Here is a tiny trained network, its code and every weight. The questions are about switching its units off for an input and a target symbol, where a switched-off unit gives its printed mean instead of its output.

import numpy as np


def w(rows, s, z=0):
    codes = np.array(rows[::2]) - 128.0
    scale = np.full(codes.shape[1], s)
    scale[-1] = z or s
    return codes * scale


def f(y):
    return y / 2 * (1 + np.tanh(0.7978845608 * (y + 0.044715 * y**3)))


def softmax(a):
    e = np.exp(a - a.max(-1, keepdims=True))
    return e / e.sum(-1, keepdims=True)


def log_softmax(a):
    a = a - a.max(-1, keepdims=True)
    return a - np.log(np.exp(a).sum(-1, keepdims=True))


def net(x, mask):
    ids = ['αβδξπστ'.index(c) for c in x.split()]
    T = len(ids)
    res = E[ids] + P[:T]
    u = 0
    for l in range(2):
        q, k, v = (res @ M[l].T for M in (Q, K, V))
        z = softmax(np.where(np.tri(T) > 0, q @ k.T / 2**0.5, -1e9)) @ v
        res = res + np.where(mask[u], z, O[l][:, -1]) @ O[l][:, :-1]
        u += 1
        y = f(res @ A[l][:, :-1].T + A[l][:, -1])
        res = res + np.where(mask[u : u + 4], y, B[l][:, -1]) @ B[l][:, :-1]
        u += 4
    return log_softmax(res[-1] @ U[:, :-1].T + U[:, -1])


Q, K, V, O, A, B = {}, {}, {}, {}, {}, {}
E = w([
[145,153,180,100,148,132],'α',
[116,184,186,197,173,96],'β',
[105,196,144,120,118,69],'δ',
[119,201,88,103,58,121],'ξ',
[211,141,199,30,153,70],'π',
[154,3,156,75,118,203],'σ',
[123,80,114,117,165,48],'τ',
],0.019)
P = w([
[47,78,253,201,120,56],'0',
[100,114,172,169,142,90],'1',
[131,112,138,165,150,97],'2',
[159,108,109,167,148,112],'3',
[167,111,94,158,159,126],'4',
[177,109,74,154,160,136],'5',
[181,99,53,156,163,151],'6',
[186,99,35,153,171,163],'7',
[180,83,27,147,169,171],'8',
],0.0074)
Q[0] = w([
[129,233,117,254,35,51],'0.h0',
[50,116,178,221,76,223],'0.h0',
],0.0054)
K[0] = w([
[63,104,27,179,138,119],'0.h0',
[108,254,208,64,129,14],'0.h0',
],0.0088)
V[0] = w([
[107,193,90,206,180,1],'0.h0',
[23,102,78,195,152,136],'0.h0',
],0.0045)
O[0] = w([
[140,143,166,247,88,58,150],'0.h0',
[145,123,54,189,209,204,6],'0.h0',
],0.013,0.0018)
A[0] = w([
[75,168,171,84,93,168,231],'0.n0',
[234,1,179,61,160,140,167],'0.n1',
[120,119,165,193,132,113,196],'0.n2',
[44,151,71,143,142,241,7],'0.n3',
],0.0089,0.0015)
B[0] = w([
[156,92,156,181,16,137,151],'0.n0',
[147,143,88,235,126,117,253],'0.n1',
[130,224,207,132,192,168,175],'0.n2',
[132,48,254,109,195,112,124],'0.n3',
],0.0091,0.011)
Q[1] = w([
[59,81,96,102,120,176],'1.h0',
[163,248,32,132,95,78],'1.h0',
],0.014)
K[1] = w([
[37,69,187,255,50,72],'1.h0',
[182,160,6,146,214,252],'1.h0',
],0.0057)
V[1] = w([
[16,45,101,190,153,38],'1.h0',
[208,84,153,37,242,2],'1.h0',
],0.0058)
O[1] = w([
[190,150,72,249,103,118,234],'1.h0',
[188,122,169,164,85,178,4],'1.h0',
],0.015,0.00026)
A[1] = w([
[219,154,162,83,254,119,3],'1.n0',
[127,225,56,99,72,135,97],'1.n1',
[176,78,29,133,78,129,186],'1.n2',
[91,119,141,97,168,57,239],'1.n3',
],0.008,0.0033)
B[1] = w([
[1,122,219,199,123,69,204],'1.n0',
[42,89,158,98,174,61,195],'1.n1',
[146,197,192,66,138,136,255],'1.n2',
[53,175,165,194,38,243,223],'1.n3',
],0.0095,0.0056)
U = w([
[125,120,102,123,146,194,134],'α',
[109,113,132,144,156,145,10],'β',
[78,91,76,152,96,126,149],'δ',
[147,104,150,94,137,32,3],'ξ',
[124,90,196,55,120,197,230],'π',
[118,60,58,198,164,127,206],'σ',
[166,254,73,120,122,179,130],'τ',
],0.0094,0.0049)

Each question gives the input, a string of symbols that net reads in full, and the target symbol t.
The units are the heads (2 rows each of Q, K, V and O) and the neurons (one row each of A and B). Each row of codes is followed by its name. A weight is (code - 128) times the scale printed after its matrix; where a second scale follows, it is the last column's (O, A, B and U).
mask holds one flag per unit, layer by layer, with each layer's heads first. A switched-off unit (its flag False) gives its mean, the last column of its rows in O or B, instead of its output. The means were averaged over made-up inputs and are rounded, as every weight is.
A unit's drop is (log p(t) with every unit on - log p(t) with that unit switched off) / (log p(t) with every unit on - log p(t) with every unit switched off).
The circuit of an input: a set's keep is (log p(t) with only the set's units on - log p(t) with every unit switched off) / (log p(t) with every unit on - log p(t) with every unit switched off). Starting from all 10 units, units are removed one at a time, each time the one whose removal leaves the highest keep (on an exact tie, the one counted first), for as long as the keep stays at least 0.8.
units of the circuit, in order: the units of the circuit, biggest drop first
most important unit: the unit with the biggest drop
top k neurons: the k neurons with the biggest drops, biggest first
k most important neurons of layer l: the k neurons of layer l with the biggest drops, biggest first
drop of u: that unit's drop, to one decimal
input π ξ π, target δ: top 3 neurons => [0.n1, 1.n3, 1.n2]
input α α β σ, target σ: top 3 neurons => [0.n1, 1.n3, 0.n0]
input τ α ξ σ σ α δ α σ, target τ: most important unit => 1.n2
input σ α β ξ, target ξ: top 4 neurons => [1.n1, 0.n3, 0.n1, 0.n2]
input π δ ξ ξ ξ δ, target δ: top 2 neurons => [1.n2, 1.n3]
input π β ξ ξ π σ α ξ, target π: units of the circuit, in order => [0.h0, 0.n1, 1.h0]
input α σ δ ξ δ, target δ: top 2 neurons => [0.n2, 1.n1]
input δ β α π δ δ ξ, target δ: 3 most important neurons of layer 1 => [1.n1, 1.n3, 1.n2]
input τ π τ δ τ τ σ, target τ: top 2 neurons => [0.n1, 1.n2]
input τ π σ α δ δ β ξ τ, target τ: units of the circuit, in order => [1.n2, 0.h0, 1.h0]
input τ ξ δ ξ δ δ β, target β: top 2 neurons => [1.n0, 0.n2]
input β β α σ π π δ ξ, target π: units of the circuit, in order => [0.h0, 1.h0]
input α τ δ ξ, target δ: units of the circuit, in order => [1.h0, 1.n1, 1.n3]
input τ σ σ δ σ α τ, target τ: units of the circuit, in order => [1.n2, 1.h0, 0.h0]
input ξ β δ δ σ, target σ: 2 most important neurons of layer 0 => [0.n1, 0.n2]
input α σ β δ α π σ δ, target π: most important neuron of layer 0 => [0.n0]
input β ξ π σ ξ ξ δ β δ, target π: drop of 0.h0 => 1.0
input σ σ ξ, target ξ: drop of 1.h0 => 0.3
input σ π σ σ π ξ π β, target π: drop of 1.h0 => 0.6
